[128 = 0]

[130 177 167 146 100 119  89 130 136 126 135 118 119 136 105 115 129 132
 128 121 139 147 136 129  96 123 154 154 107 124 129 147 129 114 152 111
 128 126 145 126 126 153  75 155 155 161  64 127 114 126 143]  Hl
[114 173 163 132 115 133 149 123 110 150 154 122 130 145 100 135 121 125
 105 120 124 149 148 137  86  74 145 184 132 143 111 113 119 118 144 172
 134 136 127 128 105 130  57 159  68 111  96 135 120 128 119]  Hl
[114 184 158 152 128 119  49 140 136 129 130 125 102 105 104 126 137 149
 123 131 150 174 133 129  52 128 147 119  94 132 134 151 124 122 150 116
 125 101 141 131 118 171 179 146 157 237  69 106 128 124 144]  Hl
[143 178 150 149 126 113 118 135 119 137  78 110  96 117 161 111 102 143
 126 132 112 166 132 126 100 122 143 118 114 136 125 138 124 156 131 144
 124 149 126 123 133 154 178 176 129 160 111 131 143 161 133]  Hl
[120 168 167 134  83 126 118 132 133 117 151 136 134 145 127 106 136 131
 136 122 132  93 119 129 135 129 124 132 123 114 136 147 131 119 157  81
 132 138 150 136 146 137  35 163 152  63  87 132 112 113 133]  Hl
[122 152 164 135  73 130 110 133 132 113 153 138 131 137 130 109 141 126
 145 123 140  92 119 131 150 141 126 126 122 114 144 150 140 105 160  82
 128 134 147 135 143 133  35 168 178  59  97 134 114  96 133]  Hl
[111 143 158 126 108 133 166 112 114 135 154 134 131 137 142 122 117 142
 125 124 102 107 128 136 139 121 124 148 144 118 124 117 133 118 146 137
 130 153 114 128 125 115  47 175  84  39 142 145 119 123 112]  Hl
[125 177 158 154 118 121  57 134 128 119 123 129  98 111 136 108 134 158
 127 150 136 147 128 125  83 130 150 110 127 133 138 148 135 127 138 109
 116 113 136 145 126 176 169 153 165 210  85 119 126 125 136]  Hl
[148 161 160 147  90 126 121 128 141 128  82 102 114 134 160 104 112  98
 128 132 119 134 133 134 148 117 148 144 105 127 120 149 133 136 134 121
 125 144 123 114 164 164  76 172 135 109 100 151 129 159 141]  Rf
[115 115 151 129 100 144 110 125 134 110 170 138 135 134 136 117 121 140
 129 123 121  80 124 131 150 130 138 147 131 116 132 134 137  93 139  95
 129 125 123 131 134 127  37 130 140  76 120 137 111 106 124]  Rf
[120  90 120 146 163 138  48 132 127 123 146 135 102  97 138 139 132 163
 113 138 130 161 141 120  99 118 145 118 125 128 128 122 128 117 112 138
 129 110  97 123 121 150 192  94 150 252 131 112 128 120 129]  Hl
[134 182 157 153 127 105  98 108 124 133  83 110  85 118 167 101 105 155
 124 130 118 164 136 126  97 117 148 116 119 129 126 136 124 152 132 137
 110 140 124 130 134 167 171 183 129 163 114 131 144 158 135]  Hl
[146 154 121 134 146 122 113 134 135 147  87 121 111 108 141 120 108 109
 118 133 132 182 133 130  93 131 135 116 110 142 122 153 118 140 136 163
 114 145 132 129 133 139 192 173 134 205 109 118 143 154 138]  Hl
[117 179 183 144  76 110 101 139 129 123 169 146 145 131 106 111 140 130
 136 118 138 107 118 132 117 131 126 136 122 124 143 151 136  96 167  97
 127 133 156 138 133 150  27 193 149  80  71 130 112 114 125]  Hl
[111 103 142 138 141 135  65 133 114 108 181 153 111 107 143 132 138 189
 122 129 125 117 119 113 123 131 130 100 145 121 145 124 137  98 128 108
 121 126 108 117 111 149 143 132 142 162 117 122 129 101 114]  Hl
[127 124 131 144 150 119 104 128 114 138 110 125  94 111 165 122 111 155
 107 121 107 162 139 122 115 108 149 126 135 136 122 111 124 139 113 165
 115 183  88 123 121 153 174 147 112 202 153 134 135 143 114]  Hl
[126 200 170 140 115 109 136 135 117 131 113 133 103 122 158 112 113 163
 139 128 120 131 117 122 106 121 123 100 123 129 133 142 127 147 149 114
 118 156 144 130 121 150 134 212 113  91 119 125 142 135 128]  Hl
[125  81 138 135 118 153  73 129 131 122 160 121 128 122 128 124 136 125
 113 127 118 123 146 124 130 117 161 168 129 121 129 124 137  98 121 123
 131 113 105 119 140 125  65  88 148 180 107 141 113 117 126]  Hl
[132 178 167 142  84 126 170 136 125 148 125 134 137 128 143 112 112 103
 130 126 125 125 114 134 143 131 116 142 117 132 117 155 126 118 164 132
 124 170 149 128 148 115  35 230 109  40  94 135 128 142 128]  Hl
[132 162 157 143  95 129  80 127 140 115 121 112 122 127 122 109 134 112
 136 124 142 132 139 135 117 125 152 151 114 114 128 150 134 117 145 101
 130 104 147 126 146 144  87 124 169 150  87 129 108 135 140]  Hl
[109 129 133 141 154 139  53 129 124 136 170 136 121 110  93 139 136 162
 107 130 136 174 141 133  61 117 151 144 125 131 133 118 126 100 133 151
 130 103 118 134  95 158 171 109 125 250  97 114 115 108 128]  Hl
[114 120 153 130 133 137 140 131 107 140 168 145 120 106 157 116 111 143
 115 126 103 136 120 122 128 122 124 121 145 131 124 112 131  96 138 151
 109 170 105 124 125 122  91 198  86 115 139 134 138 124 110]  Hl
[112 106 130 148 149 127  87 130 120 110 156 145 112 113 127 128 138 185
 128 132 122 111 119 118 134 135 135  99 146 123 138 124 133 113 120 109
 125 119 110 133 114 143 160 105 134 148 145 128 127 107 114]  Hl
[138 153 165 149 128 117 103 130 125 129  97 118  99 106 168 107 103 135
 124 134 122 159 130 121 120 121 138 111 121 133 123 144 127 145 123 132
 115 155 118 122 147 151 168 169 140 167 118 134 146 160 131]  Hl
[110  88 142 138 131 138  89 129 115 110 188 155 118 106 161 121 132 183
 130 136 111 117 118 116 143 126 121 100 154 119 145 119 140  96 129 113
 116 149 101 129 120 135 113 145 131 136 150 130 130 113 116]  Hl
[114  70 126 126 143 142  69 129 121 110 184 157 116  98 157 116 144 184
 121 125 121 121 117 112 141 133 126 103 150 116 139 118 133  96 120 111
 118 129  95 134 124 140 140 116 149 167 153 140 126 102 114]  Hl
[112  98 146 127 110 148 107 130 121 114 189 151 147 131 130 119 148 141
 131 120 137  91 123 122 157 134 133 148 131 117 129 129 146  88 143  98
 129 128 121 116 130 119  33 123 138  89 127 135 107  92 116]  Rf
[133 108 119 121 137 141 148 122 126 142 128 119 138 134 122 134 123  92
 113 126 120 143 147 133 119 110 142 172 129 139 116 115 125 116 125 166
 134 116 117 121 128 111  90 123  99 142 130 138 126 140 125]  Hl
[124 153 154 113  91 128 109 144 137 116 143 135 137 133 132 106 139 121
 142 124 135 101 117 138 144 140 123 118 121 108 137 151 138 119 150  79
 132 128 152 133 138 137  70 153 162  76  98 127 120 111 134]  Hl

[126 127 124 127 126 126 142 121 128 125 129 115 125 137 122 128 126 145
 118 127 119 126 131 129 125 124 127 126 138 125 109 131 119 143 126 135
 126 125 125 126 130 128 135 125 125 121 128 133 135 119 130]  T
[130 122 113 123 123 130 129 138 143 126 136 126 110 128 112 118 116 140
 127  55 122 120 139 131 128 147 122 144 189 115 116 127 117 168 100 125
 132 131 123 126  97 119 132 141 119 122 115 134 124 102 117]  E
[126 126 142 139 153 128  98 134 147 143 123 113 121  84 127 108 129 131
 129 150 138 115 125 138 164 130 136 117 132 117 123 133 123 172 138  57
 132 131 133 127  85 123 127 134 126 113 110  93  92 101 105]  T
[132 121 127 158 140 132 119 122 133 144 122 133 138 130 122 123 122 132
 118 143 138 122 128 125 139 126 122 137 108 144 117 117 119 121 133 123
 118 125 131 119 131 138 132 114 136 133 119 118 126  98 135]  T
[125 124 133 148 174 121  93 142 163 149 125 110 111 112 110  98 119 127
 119 147 140 104 133 135 178 140 130 107 146 130 119 128 125 171 124  44
 141 128 127 123  82 128 122 132 139 113 100 105  90  78 105]  W
